Below is a small trained network, with its code and all its weights. Each question gives an input and a class and asks what happens when units are switched off, that is, made to give their printed mean instead of their output.

import numpy as np


def w(rows, s, z=0):
    codes = np.array(rows[::2]) - 128.0
    scale = np.full(codes.shape[1], s)
    scale[-1] = z or s
    return codes * scale


def norm(h):
    return h / np.sqrt((h * h).mean(-1, keepdims=True) + 1e-5)


def f(y):
    return np.maximum(y, 0)


def log_softmax(a):
    a = a - a.max(-1, keepdims=True)
    return a - np.log(np.exp(a).sum(-1, keepdims=True))


def net(x, mask):
    res = np.array(x, float).reshape(1, 8) / 4 @ E
    u = 0
    for l in range(4):
        y = f(norm(res) @ A[l][:, :-1].T + A[l][:, -1])
        res = res + np.where(mask[u : u + 4], y, B[l][:, -1]) @ B[l][:, :-1]
        u += 4
    return log_softmax(norm(res)[-1] @ U[:, :-1].T + U[:, -1])


A, B = {}, {}
E = w([
[82,85,126,141,129,163,19,176,155,98,144],'x0',
[123,124,104,125,146,152,151,125,148,117,151],'x1',
[120,126,125,123,128,133,133,128,127,126,133],'x2',
[148,137,86,117,133,124,122,157,109,144,154],'x3',
[124,135,147,120,126,126,120,135,113,142,132],'x4',
[59,210,79,194,253,139,129,186,58,86,24],'x5',
[119,189,96,246,70,229,105,27,100,221,128],'x6',
[199,35,116,81,134,229,142,126,39,105,60],'x7',
],0.007)
A[0] = w([
[188,155,158,135,120,104,227,86,81,117,145,17],'L0N0',
[136,228,159,84,169,97,245,60,80,141,133,3],'L0N1',
[68,113,131,127,130,179,3,147,157,106,142,41],'L0N2',
[62,170,120,166,136,56,135,93,165,166,163,47],'L0N3',
],0.0072,0.0057)
B[0] = w([
[136,32,57,132,69,135,9,181,204,166,44,217],'L0N0',
[133,43,20,208,117,93,89,218,232,193,38,252],'L0N1',
[149,17,24,198,117,110,64,245,186,185,81,252],'L0N2',
[175,255,179,67,76,183,113,171,161,74,101,229],'L0N3',
],0.0069,0.003)
A[1] = w([
[162,86,144,83,146,226,150,84,12,149,84,29],'L1N0',
[170,91,159,95,37,112,124,6,188,168,213,55],'L1N1',
[38,201,65,102,230,93,110,122,61,53,61,4],'L1N2',
[102,216,132,239,86,253,131,30,104,234,135,23],'L1N3',
],0.0062,0.004)
B[1] = w([
[123,254,146,75,112,190,90,158,218,86,83,210],'L1N0',
[195,105,143,202,99,156,227,192,50,150,213,252],'L1N1',
[167,102,220,204,104,140,206,71,128,213,189,231],'L1N2',
[94,83,20,56,181,33,14,82,69,69,160,247],'L1N3',
],0.0079,0.0045)
A[2] = w([
[89,164,73,207,251,126,132,71,70,138,77,102],'L2N0',
[76,189,166,200,214,154,136,144,114,162,65,136],'L2N1',
[129,62,165,50,204,34,187,114,139,96,140,3],'L2N2',
[163,77,116,58,122,255,127,115,91,100,15,45],'L2N3',
],0.0069,0.0035)
B[2] = w([
[166,38,192,124,63,145,213,140,104,139,240,238],'L2N0',
[187,72,183,89,50,124,215,142,130,136,160,234],'L2N1',
[52,130,108,127,212,105,97,20,89,163,71,184],'L2N2',
[112,255,103,114,94,134,118,137,180,86,104,254],'L2N3',
],0.008,0.0052)
A[3] = w([
[102,134,175,82,207,77,149,114,125,113,138,49],'L3N0',
[160,123,93,86,97,126,96,102,71,121,224,200],'L3N1',
[79,254,160,154,126,76,136,113,182,145,194,3],'L3N2',
[157,163,82,99,125,75,178,51,130,190,95,103],'L3N3',
],0.0091,0.0024)
B[3] = w([
[107,147,87,180,170,116,57,34,23,152,169,168],'L3N0',
[80,149,208,135,202,98,195,111,125,137,78,255],'L3N1',
[189,185,110,35,110,255,121,138,136,30,56,178],'L3N2',
[61,95,68,186,129,136,23,171,150,138,107,183],'L3N3',
],0.009,0.0066)
U = w([
[159,80,236,144,107,124,222,136,94,158,198,251],'0',
[145,252,119,36,101,178,100,145,173,49,87,16],'1',
[118,23,46,187,131,101,78,194,192,178,84,178],'2',
[38,115,100,116,206,66,58,19,42,127,145,48],'3',
],0.012,0.0016)

Each question gives the input, the list of numbers given to net, and the class t.
The units are the neurons (one row each of A and B). Each row of codes is followed by its name. A weight is (code - 128) times the scale printed after its matrix; where a second scale follows, it is the last column's (A, B and U).
mask holds one flag per neuron, layer by layer. A switched-off neuron (its flag False) gives its mean, the last column of its row in B, instead of its output. The means were averaged over made-up inputs and are rounded, as every weight is.
A unit's drop is (log p(t) with every unit on - log p(t) with that unit switched off) / (log p(t) with every unit on - log p(t) with every unit switched off).
The circuit of an input: a set's keep is (log p(t) with only the set's units on - log p(t) with every unit switched off) / (log p(t) with every unit on - log p(t) with every unit switched off). Starting from the 12 units with the biggest drops (on a tie, the unit counted first), units are removed one at a time, each time the one whose removal leaves the highest keep (on an exact tie, the one counted first), for as long as the keep stays at least 0.8.
circuit, biggest first: the units of the circuit, biggest drop first
top k neurons: the k neurons with the biggest drops, biggest first
top k neurons in layer l: the k neurons of layer l with the biggest drops, biggest first
drop when u is switched off: that unit's drop, to one decimal
input [7,5,-3,-3,0,8,5,-5], class 0: circuit, biggest first	[L2N0; L2N1]
input [2,-3,2,0,7,7,7,-4], class 0: circuit, biggest first	[L2N0]
input [-8,5,-8,8,-4,-7,-6,1], class 2: circuit, biggest first	[L3N3; L2N2]
input [0,3,2,7,2,-1,8,6], class 3: top 2 neurons in layer 3	[L3N1; L3N2]
input [7,-6,-4,2,-6,-4,0,-7], class 1: top 3 neurons	[L0N3; L3N2; L0N1]
input [1,0,5,5,-7,0,-6,-5], class 3: circuit, biggest first	[L3N0; L2N2]
input [4,8,-7,-5,2,1,6,-1], class 3: top 2 neurons	[L1N3; L0N1]
input [-5,-6,-7,6,7,0,-8,-7], class 3: top 2 neurons	[L3N0; L2N2]
input [8,-5,-2,-1,0,-3,7,-8], class 1: top 2 neurons	[L0N3; L3N2]
input [-6,6,4,4,-2,6,6,-8], class 1: top 3 neurons	[L0N3; L3N2; L1N1]
input [7,7,7,7,-4,7,1,-3], class 0: circuit, biggest first	[L2N0; L1N2]
input [-4,0,-5,8,-3,8,7,3], class 0: top 2 neurons	[L2N0; L1N2]
input [6,5,8,0,5,-3,-7,-6], class 3: circuit, biggest first	[L3N0; L2N2; L0N1]
input [-8,2,-3,0,0,5,5,-7], class 2: top 3 neurons	[L0N1; L3N3; L2N3]
input [-7,-6,0,1,-5,-3,-8,-3], class 3: circuit, biggest first	[L2N2]
input [2,-7,-1,8,-4,5,-1,8], class 1: top 2 neurons	[L1N0; L2N3]
input [-3,-7,3,3,-5,7,-8,-7], class 3: top 3 neurons	[L3N0; L2N2; L2N3]
input [-3,7,1,0,-3,-2,7,-8], class 1: top 2 neurons	[L0N3; L3N2]
input [4,7,4,5,1,3,-1,4], class 1: top 2 neurons	[L0N1; L2N3]
input [-5,4,8,-8,-5,1,-8,8], class 1: top 3 neurons	[L2N3; L1N0; L1N3]
input [-6,-6,6,7,8,8,3,-5], class 0: circuit, biggest first	[L2N0]
input [2,3,1,-7,-2,2,6,-6], class 1: drop when L3N0 is switched off	0.1
input [-7,6,-5,7,2,2,3,-1], class 2: drop when L0N1 is switched off	0.4
